Here is a tiny trained network, its code and every weight. The questions are about switching its units off for an input and a target symbol, where a switched-off unit gives its printed mean instead of its output.

import numpy as np


def w(rows, s, z=0):
    codes = np.array(rows[::2]) - 128.0
    scale = np.full(codes.shape[1], s)
    scale[-1] = z or s
    return codes * scale


def norm(h):
    return h / np.sqrt((h * h).mean(-1, keepdims=True) + 1e-5)


def f(y):
    return y / 2 * (1 + np.tanh(0.7978845608 * (y + 0.044715 * y**3)))


def softmax(a):
    e = np.exp(a - a.max(-1, keepdims=True))
    return e / e.sum(-1, keepdims=True)


def log_softmax(a):
    a = a - a.max(-1, keepdims=True)
    return a - np.log(np.exp(a).sum(-1, keepdims=True))


def net(x, mask):
    ids = ['ΞΣΩαβγεζηθλμπτψ'.index(c) for c in x.split()]
    T = len(ids)
    res = E[ids] + P[:T]
    r = norm(res)
    for j in range(3):
        rows = slice(3 * j, 3 * j + 3)
        q, k, v = (r @ M[0][rows].T for M in (Q, K, V))
        z = softmax(np.where(np.tri(T) > 0, q @ k.T / 3**0.5, -1e9)) @ v
        o = O[0][rows]
        res = res + np.where(mask[j], z, o[:, -1]) @ o[:, :-1]
    y = f(norm(res) @ A[0][:, :-1].T + A[0][:, -1])
    res = res + np.where(mask[3:11], y, B[0][:, -1]) @ B[0][:, :-1]
    return log_softmax(norm(res)[-1] @ U[:, :-1].T + U[:, -1])


Q, K, V, O, A, B = {}, {}, {}, {}, {}, {}
E = w([
[124,89,92,162],'Ξ',
[100,156,154,134],'Σ',
[78,115,123,113],'Ω',
[109,100,109,166],'α',
[129,210,136,116],'β',
[135,216,120,108],'γ',
[64,199,167,222],'ε',
[101,89,105,186],'ζ',
[93,158,7,139],'η',
[74,172,148,203],'θ',
[134,169,96,177],'λ',
[178,188,177,83],'μ',
[143,176,90,174],'π',
[159,132,163,134],'τ',
[119,109,154,92],'ψ',
],0.021)
P = w([
[127,77,255,175],'0',
[135,64,157,188],'1',
[141,69,133,181],'2',
[150,75,112,175],'3',
[166,68,95,165],'4',
[176,72,78,162],'5',
[186,71,61,155],'6',
[200,70,50,150],'7',
[204,72,31,146],'8',
[210,72,23,141],'9',
[221,75,15,135],'10',
[218,77,14,132],'11',
[216,87,18,129],'12',
],0.005)
Q[0] = w([
[30,61,249,83],'head 1',
[81,217,159,177],'head 1',
[12,206,86,89],'head 1',
[160,135,128,116],'head 2',
[64,139,138,195],'head 2',
[35,72,190,101],'head 2',
[81,176,63,26],'head 3',
[177,207,158,132],'head 3',
[20,205,156,139],'head 3',
],0.016)
K[0] = w([
[28,52,243,113],'head 1',
[93,185,170,255],'head 1',
[40,234,76,184],'head 1',
[141,160,107,150],'head 2',
[118,158,157,177],'head 2',
[12,106,145,106],'head 2',
[111,225,75,61],'head 3',
[195,202,135,134],'head 3',
[14,196,149,162],'head 3',
],0.014)
V[0] = w([
[1,119,99,92],'head 1',
[148,42,152,68],'head 1',
[225,67,206,112],'head 1',
[137,175,133,223],'head 2',
[184,101,222,100],'head 2',
[73,178,134,99],'head 2',
[16,37,87,117],'head 3',
[156,84,160,120],'head 3',
[54,117,167,143],'head 3',
],0.0077)
O[0] = w([
[172,185,2,73,72],'head 1',
[56,161,118,126,9],'head 1',
[50,81,149,183,60],'head 1',
[88,172,83,97,253],'head 2',
[168,41,58,115,82],'head 2',
[198,174,121,116,117],'head 2',
[205,36,66,87,100],'head 3',
[59,114,164,144,101],'head 3',
[175,69,108,166,128],'head 3',
],0.0072,0.0047)
A[0] = w([
[105,154,100,223,129],'neuron 1',
[203,172,186,126,205],'neuron 2',
[104,145,31,149,80],'neuron 3',
[162,85,126,210,133],'neuron 4',
[184,143,113,34,15],'neuron 5',
[133,216,86,103,114],'neuron 6',
[119,7,188,105,5],'neuron 7',
[150,34,98,128,201],'neuron 8',
],0.015,0.0029)
B[0] = w([
[198,149,51,105,234],'neuron 1',
[139,55,130,66,231],'neuron 2',
[68,188,116,148,204],'neuron 3',
[178,89,196,172,197],'neuron 4',
[181,51,97,103,158],'neuron 5',
[88,146,154,220,254],'neuron 6',
[76,102,5,100,178],'neuron 7',
[134,204,197,92,216],'neuron 8',
],0.016,0.0082)
U = w([
[25,144,80,37,158],'Ξ',
[125,150,118,112,18],'Σ',
[120,156,108,119,2],'Ω',
[192,163,106,5,150],'α',
[105,94,212,40,220],'β',
[127,160,164,133,187],'γ',
[121,171,124,120,102],'ε',
[249,176,109,197,85],'ζ',
[151,190,121,154,143],'η',
[131,171,128,134,160],'θ',
[123,172,132,119,162],'λ',
[190,41,176,149,192],'μ',
[124,168,138,122,253],'π',
[43,70,128,207,150],'τ',
[84,222,45,206,131],'ψ',
],0.015,0.0056)

Each question gives the input, a string of symbols that net reads in full, and the target symbol t.
The units are the heads (3 rows each of Q, K, V and O) and the neurons (one row each of A and B). Each row of codes is followed by its name. A weight is (code - 128) times the scale printed after its matrix; where a second scale follows, it is the last column's (O, A, B and U).
mask holds one flag per unit, heads first, then neurons. A switched-off unit (its flag False) gives its mean, the last column of its rows in O or B, instead of its output. The means were averaged over made-up inputs and are rounded, as every weight is.
A unit's drop is (log p(t) with every unit on - log p(t) with that unit switched off) / (log p(t) with every unit on - log p(t) with every unit switched off).
The circuit of an input: a set's keep is (log p(t) with only the set's units on - log p(t) with every unit switched off) / (log p(t) with every unit on - log p(t) with every unit switched off). Starting from all 11 units, units are removed one at a time, each time the one whose removal leaves the highest keep (on an exact tie, the one counted first), for as long as the keep stays at least 0.8.
units of the circuit, in order: the units of the circuit, biggest drop first
unit that matters most: the unit with the biggest drop
top k neurons: the k neurons with the biggest drops, biggest first
which heads matter: for each layer, one digit per head in row order, 1 if its drop is at least 0.15 and else 0, layers parted by /
drop when u is switched off: that unit's drop, to one decimal
input ζ θ τ λ β γ ψ ζ, target ψ: top 2 neurons -> (neuron 3; neuron 2)
input ψ Ξ ζ, target ψ: which heads matter -> 101
input ε Ξ γ θ, target ζ: units of the circuit, in order -> (neuron 1)
input ζ η τ γ λ η ε, target ζ: which heads matter -> 001
input ζ α μ β, target μ: top 4 neurons -> (neuron 2; neuron 3; neuron 8; neuron 6)
input θ θ π β α γ τ Σ τ Ω γ Ω Σ, target μ: which heads matter -> 100
input μ Σ α, target μ: top 3 neurons -> (neuron 4; neuron 6; neuron 3)
input ε ζ β Ω γ Σ Ω β η τ α, target τ: which heads matter -> 101
input μ μ Σ μ μ τ γ η τ γ α, target τ: which heads matter -> 111
input η μ Ξ, target μ: top 4 neurons -> (neuron 4; neuron 3; neuron 6; neuron 8)
input ψ η γ λ ζ γ π λ μ μ α, target μ: which heads matter -> 101
input η θ π π ψ Ξ, target ψ: top 2 neurons -> (neuron 3; neuron 2)
input Ω τ ε Ω ζ ψ λ Ξ, target ψ: top 2 neurons -> (neuron 2; neuron 3)
input ε γ τ γ ζ μ ζ β, target μ: unit that matters most -> head 1
input π μ θ μ, target β: which heads matter -> 001
input τ η τ η ζ Ξ β ψ τ, target ψ: which heads matter -> 101
input β ζ β ζ μ Ξ, target μ: top 3 neurons -> (neuron 4; neuron 6; neuron 3)
input π ψ τ μ γ π ζ η θ Ω τ θ Ξ, target τ: which heads matter -> 100
input Σ γ ψ η β π ζ γ α η τ Ξ, target τ: top 4 neurons -> (neuron 7; neuron 4; neuron 2; neuron 5)
input τ Ξ ψ α μ μ, target β: unit that matters most -> head 3
input γ λ μ ζ, target μ: drop when neuron 3 is switched off -> 0.5
